Here is a tiny trained network, its code and every weight. The questions are about switching its units off for an input and a class, where a switched-off unit gives its printed mean instead of its output.

import numpy as np


def w(rows, s, z=0):
    codes = np.array(rows[::2]) - 128.0
    scale = np.full(codes.shape[1], s)
    scale[-1] = z or s
    return codes * scale


def norm(h):
    return h / np.sqrt((h * h).mean(-1, keepdims=True) + 1e-5)


def f(y):
    return np.maximum(y, 0)


def log_softmax(a):
    a = a - a.max(-1, keepdims=True)
    return a - np.log(np.exp(a).sum(-1, keepdims=True))


def net(x, mask):
    res = np.array(x, float).reshape(1, 3) / 4 @ E
    u = 0
    for l in range(4):
        y = f(norm(res) @ A[l][:, :-1].T + A[l][:, -1])
        res = res + np.where(mask[u : u + 5], y, B[l][:, -1]) @ B[l][:, :-1]
        u += 5
    return log_softmax(norm(res)[-1] @ U[:, :-1].T + U[:, -1])


A, B = {}, {}
E = w([
[133,36,121],'x0',
[9,2,197],'x1',
[77,125,45],'x2',
],0.007)
A[0] = w([
[163,130,211,30],'0.n0',
[149,123,62,48],'0.n1',
[145,177,178,234],'0.n2',
[79,147,6,61],'0.n3',
[188,68,128,252],'0.n4',
],0.012,0.002)
B[0] = w([
[119,83,134,215],'0.n0',
[135,76,141,182],'0.n1',
[171,195,187,253],'0.n2',
[85,202,139,255],'0.n3',
[105,2,166,229],'0.n4',
],0.0093,0.0041)
A[1] = w([
[77,173,88,143],'1.n0',
[138,2,24,65],'1.n1',
[175,79,180,190],'1.n2',
[148,113,214,36],'1.n3',
[137,88,119,6],'1.n4',
],0.0086,0.0026)
B[1] = w([
[161,59,157,203],'1.n0',
[172,84,152,213],'1.n1',
[130,11,119,252],'1.n2',
[128,150,172,201],'1.n3',
[106,102,83,137],'1.n4',
],0.011,0.0038)
A[2] = w([
[95,188,236,252],'2.n0',
[106,162,1,74],'2.n1',
[122,193,64,172],'2.n2',
[190,87,57,32],'2.n3',
[167,140,189,158],'2.n4',
],0.0082,0.004)
B[2] = w([
[244,163,87,255],'2.n0',
[106,21,167,142],'2.n1',
[82,67,3,171],'2.n2',
[118,127,170,135],'2.n3',
[122,142,2,191],'2.n4',
],0.0081,0.0063)
A[3] = w([
[10,95,105,153],'3.n0',
[143,97,134,157],'3.n1',
[110,45,179,252],'3.n2',
[117,142,94,109],'3.n3',
[175,170,125,171],'3.n4',
],0.013,0.003)
B[3] = w([
[235,162,61,188],'3.n0',
[116,172,95,171],'3.n1',
[145,255,52,254],'3.n2',
[65,39,24,145],'3.n3',
[200,176,74,189],'3.n4',
],0.0075,0.0091)
U = w([
[94,94,148,3],'0',
[136,148,223,23],'1',
[109,67,183,6],'2',
[85,25,71,252],'3',
[123,84,254,3],'4',
[214,180,81,253],'5',
],0.011,0.0047)

Each question gives the input, the list of numbers given to net, and the class t.
The units are the neurons (one row each of A and B). Each row of codes is followed by its name. A weight is (code - 128) times the scale printed after its matrix; where a second scale follows, it is the last column's (A, B and U).
mask holds one flag per neuron, layer by layer. A switched-off neuron (its flag False) gives its mean, the last column of its row in B, instead of its output. The means were averaged over made-up inputs and are rounded, as every weight is.
A unit's drop is (log p(t) with every unit on - log p(t) with that unit switched off) / (log p(t) with every unit on - log p(t) with every unit switched off).
The circuit of an input: a set's keep is (log p(t) with only the set's units on - log p(t) with every unit switched off) / (log p(t) with every unit on - log p(t) with every unit switched off). Starting from the 12 units with the biggest drops (on a tie, the unit counted first), units are removed one at a time, each time the one whose removal leaves the highest keep (on an exact tie, the one counted first), for as long as the keep stays at least 0.8.
circuit, biggest first: the units of the circuit, biggest drop first
top k neurons: the k neurons with the biggest drops, biggest first
k most important neurons of layer l: the k neurons of layer l with the biggest drops, biggest first
drop when u is switched off: that unit's drop, to one decimal
input [2,7,6], class 5: circuit, biggest first => [3.n0 3.n2]
input [2,7,8], class 5: top 3 neurons => [3.n0 3.n2 1.n2]
input [-8,8,8], class 5: circuit, biggest first => [3.n0]
input [-1,-4,8], class 3: circuit, biggest first => [3.n2 2.n2 2.n1]
input [1,-7,5], class 3: 2 most important neurons of layer 3 => [3.n2 3.n3]
input [-6,-3,8], class 3: circuit, biggest first => [2.n2 2.n1]
input [-1,-8,8], class 3: 2 most important neurons of layer 0 => [0.n2 0.n1]
input [2,-7,5], class 3: 3 most important neurons of layer 3 => [3.n2 3.n3 3.n4]
input [5,1,-5], class 3: top 2 neurons => [0.n4 1.n2]
input [4,-1,-4], class 3: top 2 neurons => [0.n4 1.n2]
input [-2,-2,7], class 3: 2 most important neurons of layer 0 => [0.n3 0.n2]
input [0,-4,6], class 3: drop when 2.n1 is switched off => 0.1
input [0,5,5], class 5: drop when 1.n2 is switched off => 0.1
input [2,-6,8], class 3: drop when 3.n0 is switched off => -0.1
input [3,-1,0], class 3: most important neuron of layer 3 => [3.n4]
input [-1,-4,5], class 3: 2 most important neurons of layer 3 => [3.n2 3.n3]
